Here is a tiny trained network, its code and every weight. The questions are about switching its units off for an input and a class, where a switched-off unit gives its printed mean instead of its output.

import numpy as np


def w(rows, s, z=0):
    codes = np.array(rows[::2]) - 128.0
    scale = np.full(codes.shape[1], s)
    scale[-1] = z or s
    return codes * scale


def norm(h):
    return h / np.sqrt((h * h).mean(-1, keepdims=True) + 1e-5)


def f(y):
    return np.maximum(y, 0)


def log_softmax(a):
    a = a - a.max(-1, keepdims=True)
    return a - np.log(np.exp(a).sum(-1, keepdims=True))


def net(x, mask):
    res = np.array(x, float).reshape(1, 2) / 4 @ E
    u = 0
    for l in range(2):
        y = f(norm(res) @ A[l][:, :-1].T + A[l][:, -1])
        res = res + np.where(mask[u : u + 12], y, B[l][:, -1]) @ B[l][:, :-1]
        u += 12
    return log_softmax(norm(res)[-1] @ U[:, :-1].T + U[:, -1])


A, B = {}, {}
E = w([
[150,189,75,198],'x0',
[139,12,76,217],'x1',
],0.011)
A[0] = w([
[90,187,111,74,3],'L0N0',
[158,246,116,98,106],'L0N1',
[162,87,166,58,20],'L0N2',
[253,168,23,168,135],'L0N3',
[112,171,40,190,99],'L0N4',
[54,254,56,194,146],'L0N5',
[106,87,39,229,247],'L0N6',
[232,110,241,162,47],'L0N7',
[28,70,190,59,75],'L0N8',
[91,199,127,26,40],'L0N9',
[129,43,100,9,52],'L0N10',
[131,112,161,26,78],'L0N11',
],0.0081,0.0018)
B[0] = w([
[83,144,129,129,174],'L0N0',
[81,130,212,110,217],'L0N1',
[165,178,36,83,171],'L0N2',
[154,58,108,46,217],'L0N3',
[207,80,110,148,198],'L0N4',
[214,92,111,3,225],'L0N5',
[39,186,220,80,253],'L0N6',
[93,115,113,102,134],'L0N7',
[208,164,89,58,211],'L0N8',
[68,156,204,146,216],'L0N9',
[177,210,36,133,195],'L0N10',
[184,82,133,175,197],'L0N11',
],0.0059,0.0068)
A[1] = w([
[86,124,141,89,62],'L1N0',
[138,129,126,196,113],'L1N1',
[156,3,98,153,5],'L1N2',
[153,141,122,174,53],'L1N3',
[80,131,150,93,168],'L1N4',
[130,46,203,112,93],'L1N5',
[63,113,121,167,147],'L1N6',
[124,113,109,94,70],'L1N7',
[91,128,166,156,90],'L1N8',
[103,148,125,29,130],'L1N9',
[131,182,98,147,191],'L1N10',
[124,141,76,103,142],'L1N11',
],0.015,0.0025)
B[1] = w([
[137,112,122,153,159],'L1N0',
[129,88,149,141,142],'L1N1',
[116,183,136,86,226],'L1N2',
[152,113,122,98,132],'L1N3',
[140,107,111,158,176],'L1N4',
[167,114,121,193,185],'L1N5',
[62,174,185,104,153],'L1N6',
[115,141,117,135,153],'L1N7',
[167,100,76,88,139],'L1N8',
[115,108,96,164,253],'L1N9',
[105,10,135,149,144],'L1N10',
[166,116,122,122,157],'L1N11',
],0.013,0.011)
U = w([
[134,127,62,33,79],'0',
[9,157,204,138,250],'1',
[125,44,77,217,66],'2',
],0.015,0.0011)

Each question gives the input, the list of numbers given to net, and the class t.
The units are the neurons (one row each of A and B). Each row of codes is followed by its name. A weight is (code - 128) times the scale printed after its matrix; where a second scale follows, it is the last column's (A, B and U).
mask holds one flag per neuron, layer by layer. A switched-off neuron (its flag False) gives its mean, the last column of its row in B, instead of its output. The means were averaged over made-up inputs and are rounded, as every weight is.
A unit's drop is (log p(t) with every unit on - log p(t) with that unit switched off) / (log p(t) with every unit on - log p(t) with every unit switched off).
The circuit of an input: a set's keep is (log p(t) with only the set's units on - log p(t) with every unit switched off) / (log p(t) with every unit on - log p(t) with every unit switched off). Starting from the 12 units with the biggest drops (on a tie, the unit counted first), units are removed one at a time, each time the one whose removal leaves the highest keep (on an exact tie, the one counted first), for as long as the keep stays at least 0.8.
units of the circuit, in order: the units of the circuit, biggest drop first
most important unit: the unit with the biggest drop
k most important neurons: the k neurons with the biggest drops, biggest first
top k neurons in layer l: the k neurons of layer l with the biggest drops, biggest first
drop of u: that unit's drop, to one decimal
input [-4,4], class 0: 4 most important neurons -> [L0N1 L0N9 L0N10 L1N2]
input [8,2], class 0: 3 most important neurons -> [L0N3 L0N4 L0N5]
input [5,8], class 1: units of the circuit, in order -> [L0N6 L1N6 L1N2]
input [-5,5], class 0: top 4 neurons in layer 0 -> [L0N1 L0N10 L0N9 L0N8]
input [7,3], class 0: most important unit -> L0N3
input [6,8], class 1: top 3 neurons in layer 1 -> [L1N6 L1N2 L1N9]
input [-2,4], class 1: 2 most important neurons -> [L1N6 L0N5]
input [1,0], class 2: top 2 neurons in layer 1 -> [L1N5 L1N2]
input [1,-4], class 1: top 4 neurons in layer 0 -> [L0N9 L0N3 L0N1 L0N4]
input [-5,7], class 1: 2 most important neurons -> [L0N5 L1N2]
input [3,-3], class 2: top 2 neurons in layer 1 -> [L1N2 L1N9]
input [-3,0], class 2: top 3 neurons in layer 1 -> [L1N2 L1N10 L1N6]
input [-7,6], class 0: 4 most important neurons -> [L1N2 L0N10 L0N1 L1N9]
input [-8,7], class 0: 3 most important neurons -> [L1N2 L1N9 L0N10]
input [-1,1], class 2: top neuron in layer 0 -> [L0N5]
input [-3,-2], class 2: top 3 neurons in layer 1 -> [L1N2 L1N9 L1N10]
input [7,5], class 0: 2 most important neurons -> [L1N2 L0N3]
input [7,6], class 0: 2 most important neurons -> [L0N3 L1N2]
input [-4,6], class 1: drop of L1N2 -> 0.5
input [8,4], class 0: most important neuron -> [L0N3]
input [1,8], class 1: drop of L1N2 -> 0.2
input [1,6], class 1: drop of L1N6 -> 0.3
